112  112  117  125  120  128  131  116  114  120  136  135  135  143  120  119
125  121  128  134  129  134  134  111  115  122  138  132  146  144  130  118
118  115  135  125  121  127  152  110  124  110  122  136  128  126  133  120
128  145  135  130  129  125  129  117  123  140  129  124  133  135  121  129
119  138  137  126  130  117  125  122  134  136  130  134  119  131  136  126
111  111  118  124  124  127  136  119  113  116  134  130  134  142  117  116
125  121  129  135  132  143  126  109  121  127  130  138  143  132  132  117
==> 125

130  130  121  128  128  119  111  123  117  139  132
115  131  133  123  149  133  136  142  144  139  119
137  130  129  138  115  126  137  140  125  135  146
127  127  118  127  133  136  124  122  120  142  112
120  128  126  121  145  128  126  125  133  131  125
133  131  140  132  113  120  139  138  139  115  146
137  131  123  117  131  137  116  121  130  138  114
==> 115

125  122  134  144  127  132  128
115  140  145  114  122  123  121
121  128  120  126  141  120  140
119  120  121  122  123  146  122
117  127  121  126  142  118  141
143  125  117  136  127  142  127
121  130  120  124  140  121  139
152  138  122  121  120  120  121
135  134  146  133  112  138  113
133  150  124  124  138  122  135
121  130  121  125  141  119  139
==> 115

115  130  129  125  122  129  113  136  115  137  135  115  124  125  138
126  131  122  126  139  119  133  125  130  110  114  142  136  133  120
131  145  148  149  140  148  134  144  132  137  139  140  144  144  146
135  113  113  117  123  113  135  110  135  112  112  130  119  118  106
134  115  117  116  116  120  123  110  125  129  133  113  116  120  118
110  128  126  122  121  125  112  136  113  132  128  116  122  122  135
==> 126

130  122  130  118  122  124  143  119  125  136  153  125  126  130  125
139  148  118  119  124  119  108  120  115  128  122  124  117  135  120
138  128  153  124  137  121  141  123  131  143  112  148  129  138  122
140  122  117  122  121  145  108  122  141  114  112  142  140  144  143
103  150  120  158  142  117  115  157  113  121  110  103  115   98  118
105  112  115  152  130  146  125  151  141  108  127  116  141  109  145
==> 139

102   99  139  129  115  122  143  122  117
110  106  140  130  109  106  106  145  140
131  107  139  105  105  137   98  131  103
127  138  149  120  101  142  123  143  111
141  112  135  149  151  146  123  148  102
153  103  141  131  143  151  140  130  102
140  148  115  136  136  111   99  106  115
112  156  123  138  128  146  112  136  101
134  114  108  120  112  119   99  114  133
130  121  120  135  109  151  151  132  157
113  101  107  141  113  156  125  151  103
==> 110

126  110  134  120  143  135  142  121  133  138  139
142  129  125  138  125  130  132  118  136  148  145
142  129  118  136  122  132  132  120  141  148  140
140  141  127  146  120  124  121  120  130  142  144
135  131  150  118  116  122  136  132  109  129  114
142  131  150  125  117  125  140  124  115  142  129
138  137  105  131  115  130  126  130  145  137  122
117  138  138  136  133  118  115  132  112  112  129
133  141  141  146  124  120  119  122  116  132  144
==> 142

126  146  140  120  125  139  137  133  117  129  146
117  142  140  120  125  136  136  133  127  129  129
129  137  139  120  126  133  134  133  131  129  125
130  131  130  125  125  132  135  127  127  129  125
130  142  139  120  129  136  136  133  127  129  129
129  142  139  120  125  136  136  133  114  129  148
126  151  143  119  125  137  136  133  126  129  133
129  142  139  120  125  136  136  133  127  129  129
130  142  139  120  125  136  133  133  127  135  126
131  142  139  120  125  136  136  133  127  129  129
==> 117
---
[[156 110 147 108]
 [140 112 102 150]
 [157 155 137 132]] >> 156

[[133 143 128 132]
 [133 127 143 130]
 [130 122 125 149]] >> 133

[[144 126 133 100]
 [130 129 146 122]
 [142 118 125 118]] >> 144

[[139 139 130 113]
 [117 117 110 157]
 [140 140 131 111]] >> 139

[[132 139 124 136 132 136]
 [118 130 116 127 126 132]
 [138 122 151 131 129 129]] >> 132

[[121 145 126 131 123 136]
 [116 131 128 126 129 136]
 [129 126 136 135 106 137]] >> 121
---
Q:
[[119 119 137 120 118]
 [141 143 128 139 149]
 [121 122 136 122 121]]
A: 141

Q:
[[121 124 124 124]
 [106 115 114 131]
 [111 120 115 133]]
A: 106

Q:
[[121 132 122 155]
 [117 130 116 132]
 [130 116 132 125]]
A: 117

Q:
[[150 156  98 119 112 129]
 [111 144 104 140 121 128]
 [102 102 119 120 115 150]]
A: 111

Q:
[[125 132 129 153 153 148]
 [125 134 128 116 116 116]
 [114 138 141 136 136 137]]
A: 125

Q:
[[135 117 157 135 128]
 [138 108 142 109 136]
 [137 128 109 133 120]]
A: 138

Q:
[[126 134 107 131]
 [108 143 104 139]
 [144 118 130 149]]
A: 108

Q:
[[136 120 131 124 107]
 [135 119 135 124 106]
 [137 128 146 127 119]]
A: 135

Q:
[[139 122 117 137 125 120 119]
 [139 139 133 145 121 148 106]
 [128 132 135 153 131 136 108]]
A: 139

Q:
[[127 115 120 133 134 143 144]
 [104 142 119 132 137 141 136]
 [121 114 124 131 132 128 139]]
A: 104
---
105  126  149  108  128
149  122  102  118  136
105  129  146  145  143
Out: 105

113  148   99  133  149  114  136
124  152  138  129  137  109  115
139  126  157  134  100  104  141
Out: 139

132  108  111  111
133  116  121  135
108  117  112  152
Out: 108

108  155  121  145  103  104  112
149   98   99  137  105  117  102
104  128  125   99  122  141  150
Out: 104

110  118  107  157  116
106  118  128  157  125
106  118  107  157  125
Out: 106

148  124  153  124  131  107
119  126  150  124  128  109
140  137  156  114  135  109
Out: 140
---
[119 152 131 129 143 109] => 129
[102 128 156 135] => 128
[101 152 143 149 104 109] => 149
[134 121 140 152 124 118 146] => 124
[120 128 133 106 153 152] => 106
[124 123 157 148] => 123
---
[[128 125 106 128 130 128]
 [128 125 118 128 130 128]] ⇒ 118

[102 107 150 151] ⇒ 107

[133 153 136 143 147 155] ⇒ 136

[[126 115 130 117 121 128 113]
 [129 112 157 120 129 129 129]] ⇒ 113

[139 150 135 134] ⇒ 135

[144 147 147 145 154] ⇒ 145

[128 126 157 145] ⇒ 128

[124 151 132 147 140 112] ⇒ 124

[122 130 120 100 151] ⇒ 120
